Below are the code and all the weights of a small trained network. Each question names an input and a class and asks about switching units off, where a switched-off unit gives its printed mean instead of its output.

import numpy as np


def w(rows, s, z=0):
    codes = np.array(rows[::2]) - 128.0
    scale = np.full(codes.shape[1], s)
    scale[-1] = z or s
    return codes * scale


def norm(h):
    return h / np.sqrt((h * h).mean(-1, keepdims=True) + 1e-5)


def f(y):
    return y / 2 * (1 + np.tanh(0.7978845608 * (y + 0.044715 * y**3)))


def log_softmax(a):
    a = a - a.max(-1, keepdims=True)
    return a - np.log(np.exp(a).sum(-1, keepdims=True))


def net(x, mask):
    res = np.array(x, float).reshape(1, 8) / 4 @ E
    u = 0
    for l in range(2):
        y = f(norm(res) @ A[l][:, :-1].T + A[l][:, -1])
        res = res + np.where(mask[u : u + 9], y, B[l][:, -1]) @ B[l][:, :-1]
        u += 9
    return log_softmax(norm(res)[-1] @ U[:, :-1].T + U[:, -1])


A, B = {}, {}
E = w([
[145,67,24,126],'x0',
[151,1,145,175],'x1',
[123,132,102,87],'x2',
[100,59,128,173],'x3',
[136,200,62,114],'x4',
[162,130,38,143],'x5',
[32,102,52,191],'x6',
[110,79,130,29],'x7',
],0.0047)
A[0] = w([
[87,131,171,30,81],'L0N0',
[198,203,16,61,205],'L0N1',
[207,89,89,167,141],'L0N2',
[105,189,194,176,141],'L0N3',
[194,43,254,179,138],'L0N4',
[56,179,126,162,250],'L0N5',
[114,86,153,231,211],'L0N6',
[145,96,183,105,207],'L0N7',
[162,128,43,235,210],'L0N8',
],0.0093,0.0013)
B[0] = w([
[146,148,124,87,189],'L0N0',
[54,250,73,128,254],'L0N1',
[119,164,74,119,184],'L0N2',
[108,126,156,141,181],'L0N3',
[191,168,125,122,252],'L0N4',
[106,104,175,143,177],'L0N5',
[165,76,117,158,191],'L0N6',
[172,180,100,97,179],'L0N7',
[103,122,140,73,230],'L0N8',
],0.011,0.0052)
A[1] = w([
[122,84,84,170,130],'L1N0',
[62,106,246,219,51],'L1N1',
[167,77,158,8,155],'L1N2',
[132,177,153,115,150],'L1N3',
[42,118,94,144,183],'L1N4',
[123,171,63,57,1],'L1N5',
[83,204,170,112,114],'L1N6',
[121,189,186,191,120],'L1N7',
[111,255,142,150,32],'L1N8',
],0.0092,0.0033)
B[1] = w([
[128,46,89,2,139],'L1N0',
[146,122,170,234,181],'L1N1',
[82,160,189,122,215],'L1N2',
[84,114,160,161,202],'L1N3',
[119,149,199,116,219],'L1N4',
[154,157,146,174,212],'L1N5',
[67,103,78,105,240],'L1N6',
[90,68,120,193,177],'L1N7',
[124,111,84,117,254],'L1N8',
],0.0096,0.0039)
U = w([
[176,167,189,68,69],'0',
[118,87,164,184,202],'1',
[42,203,84,87,228],'2',
[126,2,57,94,2],'3',
[231,109,122,145,44],'4',
],0.016,0.0036)

Each question gives the input, the list of numbers given to net, and the class t.
The units are the neurons (one row each of A and B). Each row of codes is followed by its name. A weight is (code - 128) times the scale printed after its matrix; where a second scale follows, it is the last column's (A, B and U).
mask holds one flag per neuron, layer by layer. A switched-off neuron (its flag False) gives its mean, the last column of its row in B, instead of its output. The means were averaged over made-up inputs and are rounded, as every weight is.
A unit's drop is (log p(t) with every unit on - log p(t) with that unit switched off) / (log p(t) with every unit on - log p(t) with every unit switched off).
The circuit of an input: a set's keep is (log p(t) with only the set's units on - log p(t) with every unit switched off) / (log p(t) with every unit on - log p(t) with every unit switched off). Starting from the 12 units with the biggest drops (on a tie, the unit counted first), units are removed one at a time, each time the one whose removal leaves the highest keep (on an exact tie, the one counted first), for as long as the keep stays at least 0.8.
circuit, biggest first: the units of the circuit, biggest drop first
k most important neurons: the k neurons with the biggest drops, biggest first
k most important neurons of layer l: the k neurons of layer l with the biggest drops, biggest first
drop of u: that unit's drop, to one decimal
input [-5,8,4,4,-8,4,3,0], class 4: 2 most important neurons -> L0N4, L1N6
input [-2,3,5,-6,1,1,8,-7], class 1: most important neuron of layer 1 -> L1N1
input [8,-1,-6,3,3,-2,5,-7], class 3: circuit, biggest first -> L0N1, L1N0
input [4,6,-1,6,6,-1,-4,-6], class 3: circuit, biggest first -> L0N1, L0N8
input [4,-1,-5,2,0,3,8,-3], class 3: circuit, biggest first -> L0N1, L1N0
input [6,2,2,-4,-5,-4,2,4], class 0: circuit, biggest first -> L0N1, L1N2, L1N6
input [7,1,-1,7,4,-5,7,-6], class 3: circuit, biggest first -> L1N0, L0N1
input [-7,8,-1,7,-3,-3,-4,3], class 4: circuit, biggest first -> L0N4, L0N6
input [5,2,2,8,1,-1,-5,-5], class 3: 2 most important neurons -> L0N6, L0N1
input [5,3,6,3,4,-7,7,-1], class 3: 2 most important neurons -> L0N1, L1N0
input [0,1,5,-3,-1,-6,3,-1], class 1: 4 most important neurons -> L0N1, L0N5, L0N8, L1N1
input [-1,8,0,-3,-2,-4,-4,-1], class 4: 2 most important neurons of layer 0 -> L0N4, L0N8
input [7,0,0,8,0,-7,6,-6], class 3: 2 most important neurons -> L1N0, L0N6
input [2,-3,2,-3,-5,-7,-2,1], class 0: circuit, biggest first -> L0N1
input [-5,5,1,6,5,2,3,1], class 3: 2 most important neurons -> L0N6, L1N0
input [4,1,5,-5,-3,-1,5,-7], class 3: 2 most important neurons of layer 1 -> L1N0, L1N2
input [1,4,-1,7,-5,-5,-4,-8], class 4: drop of L0N4 -> 0.2
input [-8,-7,-4,1,8,-8,4,-7], class 1: drop of L1N1 -> 0.1
input [8,4,-6,-1,-5,-5,-1,-8], class 4: drop of L0N4 -> 0.7
input [3,6,2,-6,-4,6,6,2], class 3: circuit, biggest first -> L0N1
